Here is a tiny trained network, its code and every weight. The questions are about switching its units off for an input and a class, where a switched-off unit gives its printed mean instead of its output.

import numpy as np


def w(rows, s, z=0):
    codes = np.array(rows[::2]) - 128.0
    scale = np.full(codes.shape[1], s)
    scale[-1] = z or s
    return codes * scale


def f(y):
    return np.maximum(y, 0)


def log_softmax(a):
    a = a - a.max(-1, keepdims=True)
    return a - np.log(np.exp(a).sum(-1, keepdims=True))


def net(x, mask):
    res = np.array(x, float).reshape(1, 5) / 4 @ E
    y = f(res @ A[0][:, :-1].T + A[0][:, -1])
    res = res + np.where(mask, y, B[0][:, -1]) @ B[0][:, :-1]
    return log_softmax(res[-1] @ U[:, :-1].T + U[:, -1])


A, B = {}, {}
E = w([
[178,149,255,81,66,212],'x0',
[134,138,108,121,126,138],'x1',
[123,130,126,128,132,130],'x2',
[5,91,85,134,49,197],'x3',
[43,221,138,20,130,51],'x4',
],0.0066)
A[0] = w([
[45,104,104,131,69,172,164],'n1',
[51,230,128,21,114,75,129],'n2',
[29,87,104,128,48,183,248],'n3',
[71,190,133,57,121,90,10],'n4',
[82,107,38,158,187,61,113],'n5',
[144,26,131,207,120,175,41],'n6',
[62,174,166,89,123,66,74],'n7',
[169,160,254,69,49,202,179],'n8',
[48,98,88,123,64,175,137],'n9',
],0.006,0.0016)
B[0] = w([
[240,183,201,91,195,50,200],'n1',
[239,77,39,210,82,197,254],'n2',
[237,161,180,96,199,79,228],'n3',
[225,72,8,246,53,236,197],'n4',
[63,12,86,43,239,188,213],'n5',
[208,96,77,183,79,170,190],'n6',
[227,77,39,213,74,183,198],'n7',
[49,3,32,46,235,199,249],'n8',
[234,196,196,82,191,51,200],'n9',
],0.0049,0.0061)
U = w([
[166,108,87,218,55,172,70],'0',
[120,133,133,122,130,123,197],'1',
[64,78,105,61,174,154,89],'2',
[129,139,141,129,118,110,189],'3',
[188,185,173,100,157,69,105],'4',
[55,181,164,145,67,97,107],'5',
[17,209,205,176,5,59,2],'6',
[5,238,197,188,21,77,1],'7',
],0.011,0.0087)

Each question gives the input, the list of numbers given to net, and the class t.
The units are the neurons (one row each of A and B). Each row of codes is followed by its name. A weight is (code - 128) times the scale printed after its matrix; where a second scale follows, it is the last column's (A, B and U).
mask holds one flag per neuron, in row order. A switched-off neuron (its flag False) gives its mean, the last column of its row in B, instead of its output. The means were averaged over made-up inputs and are rounded, as every weight is.
A unit's drop is (log p(t) with every unit on - log p(t) with that unit switched off) / (log p(t) with every unit on - log p(t) with every unit switched off).
The circuit of an input: a set's keep is (log p(t) with only the set's units on - log p(t) with every unit switched off) / (log p(t) with every unit on - log p(t) with every unit switched off). Starting from all 9 units, units are removed one at a time, each time the one whose removal leaves the highest keep (on an exact tie, the one counted first), for as long as the keep stays at least 0.8.
circuit, biggest first: the units of the circuit, biggest drop first
most important unit: the unit with the biggest drop
top k neurons: the k neurons with the biggest drops, biggest first
drop of u: that unit's drop, to one decimal
input [8,6,-6,1,-6], class 2: top 4 neurons : [n8 n2 n4 n7]
input [-8,-2,2,-7,0], class 2: circuit, biggest first : [n5]
input [5,-3,-3,-3,-2], class 2: circuit, biggest first : [n8 n2]
input [-8,7,0,1,8], class 0: circuit, biggest first : [n2 n4]
input [-4,5,-1,3,-4], class 3: top 3 neurons : [n8 n2 n4]
input [8,8,4,-2,8], class 0: top 2 neurons : [n2 n4]
input [6,0,3,-8,8], class 0: circuit, biggest first : [n2 n4 n7]
input [-8,-6,-7,-6,-4], class 2: top 2 neurons : [n5 n2]
input [-7,7,4,-7,-5], class 2: top 2 neurons : [n5 n2]
input [-5,-4,-1,5,7], class 0: top 4 neurons : [n2 n4 n7 n8]
input [7,-6,-6,5,-3], class 2: top 2 neurons : [n8 n2]
input [2,-1,-3,6,6], class 0: top 4 neurons : [n2 n4 n7 n5]
input [-2,5,2,3,7], class 0: top 3 neurons : [n2 n4 n7]
input [-8,2,-6,-8,3], class 2: most important unit : n5
input [-4,-4,-3,4,7], class 0: top 4 neurons : [n2 n4 n7 n8]
input [4,4,-3,5,-3], class 4: drop of n9 : 0.2
input [-2,3,-5,6,2], class 4: drop of n1 : 0.2
input [-4,-4,0,-2,8], class 0: drop of n2 : 0.2
input [7,4,-2,8,3], class 4: drop of n3 : 0.5
input [6,-4,-7,-7,6], class 1: most important unit : n8
